Below are the code and all the weights of a small trained network. Each question names an input and a class and asks about switching units off, where a switched-off unit gives its printed mean instead of its output.

import numpy as np


def w(rows, s, z=0):
    codes = np.array(rows[::2]) - 128.0
    scale = np.full(codes.shape[1], s)
    scale[-1] = z or s
    return codes * scale


def norm(h):
    return h / np.sqrt((h * h).mean(-1, keepdims=True) + 1e-5)


def f(y):
    return np.maximum(y, 0)


def log_softmax(a):
    a = a - a.max(-1, keepdims=True)
    return a - np.log(np.exp(a).sum(-1, keepdims=True))


def net(x, mask):
    res = np.array(x, float).reshape(1, 4) / 4 @ E
    u = 0
    for l in range(3):
        y = f(norm(res) @ A[l][:, :-1].T + A[l][:, -1])
        res = res + np.where(mask[u : u + 10], y, B[l][:, -1]) @ B[l][:, :-1]
        u += 10
    return log_softmax(norm(res)[-1] @ U[:, :-1].T + U[:, -1])


A, B = {}, {}
E = w([
[143,101,110,217,120,80,159,138,198,231],'x0',
[132,183,85,82,136,212,114,171,96,254],'x1',
[237,96,158,112,146,197,191,64,155,116],'x2',
[179,155,142,182,196,110,107,128,42,136],'x3',
],0.0079)
A[0] = w([
[47,60,120,8,32,158,173,160,228,104,1],'L0N1',
[151,96,195,166,239,115,111,150,32,132,11],'L0N2',
[196,60,166,71,151,210,163,106,151,131,38],'L0N3',
[188,58,167,95,148,182,190,78,161,103,61],'L0N4',
[91,148,164,15,116,224,106,139,67,3,19],'L0N5',
[111,128,124,132,111,130,130,89,134,147,61],'L0N6',
[165,110,159,143,91,93,114,93,129,51,138],'L0N7',
[120,161,56,46,94,165,115,162,125,183,59],'L0N8',
[155,179,188,45,82,97,90,106,105,119,50],'L0N9',
[31,139,87,104,135,90,95,171,94,105,17],'L0N10',
],0.0058,0.0063)
B[0] = w([
[188,227,100,209,17,172,1,102,205,63,204],'L0N1',
[170,228,101,184,74,180,73,133,125,80,158],'L0N2',
[147,174,194,87,116,120,146,93,145,179,197],'L0N3',
[106,154,232,101,100,113,124,132,148,200,213],'L0N4',
[3,115,35,168,193,184,180,26,64,98,254],'L0N5',
[72,167,125,118,146,138,125,110,127,126,128],'L0N6',
[143,97,85,54,169,174,125,238,146,122,222],'L0N7',
[212,37,120,63,134,118,93,200,123,85,206],'L0N8',
[122,135,98,120,173,108,140,88,103,104,148],'L0N9',
[98,181,199,88,99,82,131,117,95,214,175],'L0N10',
],0.0063,0.005)
A[1] = w([
[83,57,187,155,103,96,143,108,145,54,58],'L1N1',
[63,121,184,98,125,72,72,137,105,163,2],'L1N2',
[2,151,114,141,48,27,66,184,119,129,47],'L1N3',
[91,68,153,126,137,46,198,113,126,56,57],'L1N4',
[180,119,77,53,146,183,142,134,115,168,66],'L1N5',
[140,125,111,226,77,128,136,135,238,212,113],'L1N6',
[110,90,194,179,105,83,99,117,172,21,91],'L1N7',
[108,42,78,198,141,95,212,116,156,186,29],'L1N8',
[91,92,105,103,145,139,143,65,80,82,62],'L1N9',
[128,137,96,155,169,67,149,132,151,152,64],'L1N10',
],0.007,0.0049)
B[1] = w([
[140,121,108,112,120,143,112,146,128,194,175],'L1N1',
[149,145,163,117,116,87,180,102,144,157,152],'L1N2',
[120,125,254,113,111,93,182,141,105,161,245],'L1N3',
[174,124,96,57,166,162,92,154,140,202,172],'L1N4',
[111,41,120,133,135,43,103,175,174,141,204],'L1N5',
[51,135,83,82,160,146,145,67,76,23,254],'L1N6',
[164,99,63,108,143,162,122,198,112,198,206],'L1N7',
[33,178,63,130,192,226,144,69,78,95,165],'L1N8',
[72,126,87,171,143,106,152,114,131,159,193],'L1N9',
[118,134,135,85,137,140,123,85,114,105,148],'L1N10',
],0.0087,0.0056)
A[2] = w([
[132,91,124,167,175,98,133,152,163,110,2],'L2N1',
[65,104,116,65,93,117,115,88,65,117,126],'L2N2',
[104,157,162,126,107,137,107,158,125,178,117],'L2N3',
[192,173,176,244,162,121,54,109,71,95,61],'L2N4',
[127,148,101,162,1,112,76,120,227,93,17],'L2N5',
[181,169,107,246,148,82,127,99,109,142,115],'L2N6',
[103,141,80,207,150,93,192,134,187,140,79],'L2N7',
[228,85,242,121,128,195,210,14,192,158,100],'L2N8',
[210,198,120,191,169,94,98,183,55,103,69],'L2N9',
[175,93,41,104,134,141,63,246,133,177,49],'L2N10',
],0.0076,0.0043)
B[2] = w([
[96,100,125,150,138,122,92,148,167,67,129],'L2N1',
[191,143,112,190,181,113,125,84,139,88,254],'L2N2',
[187,76,168,128,140,105,128,75,141,105,176],'L2N3',
[112,142,124,163,25,173,141,85,255,157,160],'L2N4',
[205,129,124,215,76,167,140,120,169,189,165],'L2N5',
[113,123,117,140,79,149,63,111,145,85,149],'L2N6',
[121,136,89,108,178,156,36,147,73,65,136],'L2N7',
[68,170,202,158,128,23,94,196,48,149,241],'L2N8',
[153,101,109,109,10,165,124,132,232,101,175],'L2N9',
[211,48,98,148,185,121,231,190,167,134,226],'L2N10',
],0.0078,0.0064)
U = w([
[67,143,68,115,204,150,134,63,84,72,248],'0',
[123,148,254,112,116,27,128,152,97,163,170],'1',
[197,37,82,93,181,121,162,202,164,159,26],'2',
[159,147,105,157,8,163,102,110,209,117,35],'3',
],0.014,0.0013)

Each question gives the input, the list of numbers given to net, and the class t.
The units are the neurons (one row each of A and B). Each row of codes is followed by its name. A weight is (code - 128) times the scale printed after its matrix; where a second scale follows, it is the last column's (A, B and U).
mask holds one flag per neuron, layer by layer. A switched-off neuron (its flag False) gives its mean, the last column of its row in B, instead of its output. The means were averaged over made-up inputs and are rounded, as every weight is.
A unit's drop is (log p(t) with every unit on - log p(t) with that unit switched off) / (log p(t) with every unit on - log p(t) with every unit switched off).
The circuit of an input: a set's keep is (log p(t) with only the set's units on - log p(t) with every unit switched off) / (log p(t) with every unit on - log p(t) with every unit switched off). Starting from the 12 units with the biggest drops (on a tie, the unit counted first), units are removed one at a time, each time the one whose removal leaves the highest keep (on an exact tie, the one counted first), for as long as the keep stays at least 0.8.
units of the circuit, in order: the units of the circuit, biggest drop first
most important unit: the unit with the biggest drop
k most important neurons: the k neurons with the biggest drops, biggest first
k most important neurons of layer l: the k neurons of layer l with the biggest drops, biggest first
drop of u: that unit's drop, to one decimal
input [6,-5,-2,-6], class 0: units of the circuit, in order	L1N6
input [-6,-8,6,3], class 2: 4 most important neurons of layer 1	L1N7, L1N4, L1N6, L1N3
input [1,3,5,5], class 1: 2 most important neurons	L2N8, L0N1
input [7,2,3,8], class 3: 3 most important neurons	L0N2, L0N5, L2N4
input [0,7,4,8], class 3: 2 most important neurons	L0N2, L2N9
input [5,5,3,-2], class 0: 2 most important neurons of layer 1	L1N6, L1N8
input [-5,-8,6,7], class 2: units of the circuit, in order	L1N7, L1N6
input [5,-3,6,-4], class 1: 2 most important neurons	L0N4, L0N5
input [-3,7,6,-8], class 3: 2 most important neurons	L0N1, L1N3
input [-6,-8,-5,0], class 2: 2 most important neurons	L1N7, L1N4
input [8,8,-2,3], class 0: 3 most important neurons of layer 1	L1N6, L1N8, L1N7
input [-5,-6,-1,7], class 3: 3 most important neurons	L0N2, L2N9, L1N6
input [-4,5,-6,-4], class 1: 2 most important neurons	L1N3, L0N10
input [8,-3,6,6], class 0: units of the circuit, in order	L1N8
input [2,2,-1,1], class 0: 3 most important neurons	L0N7, L1N6, L1N7
input [-6,5,0,7], class 3: 4 most important neurons	L0N2, L1N6, L2N9, L2N4
input [-6,2,7,5], class 1: 4 most important neurons	L2N8, L1N6, L0N3, L0N4
input [-4,-7,-5,-7], class 2: 2 most important neurons of layer 1	L1N7, L1N1
input [-1,-1,5,5], class 1: 3 most important neurons	L2N8, L0N4, L0N1
input [0,5,-2,-6], class 3: most important unit	L0N1
input [7,5,-7,-7], class 0: 3 most important neurons	L1N6, L2N8, L0N4
input [7,4,-7,6], class 0: 4 most important neurons	L1N6, L1N8, L2N8, L0N4
input [8,-7,-7,-2], class 0: 2 most important neurons	L1N8, L1N6
input [-6,3,-7,8], class 3: 2 most important neurons of layer 0	L0N2, L0N4
input [-5,0,6,6], class 1: 2 most important neurons of layer 1	L1N6, L1N8
input [2,-1,2,2], class 0: 2 most important neurons of layer 1	L1N6, L1N3
input [2,-5,-2,8], class 3: most important neuron of layer 0	L0N2
input [-4,-8,5,6], class 2: drop of L1N7	0.2
input [2,-4,3,6], class 3: drop of L0N2	0.4
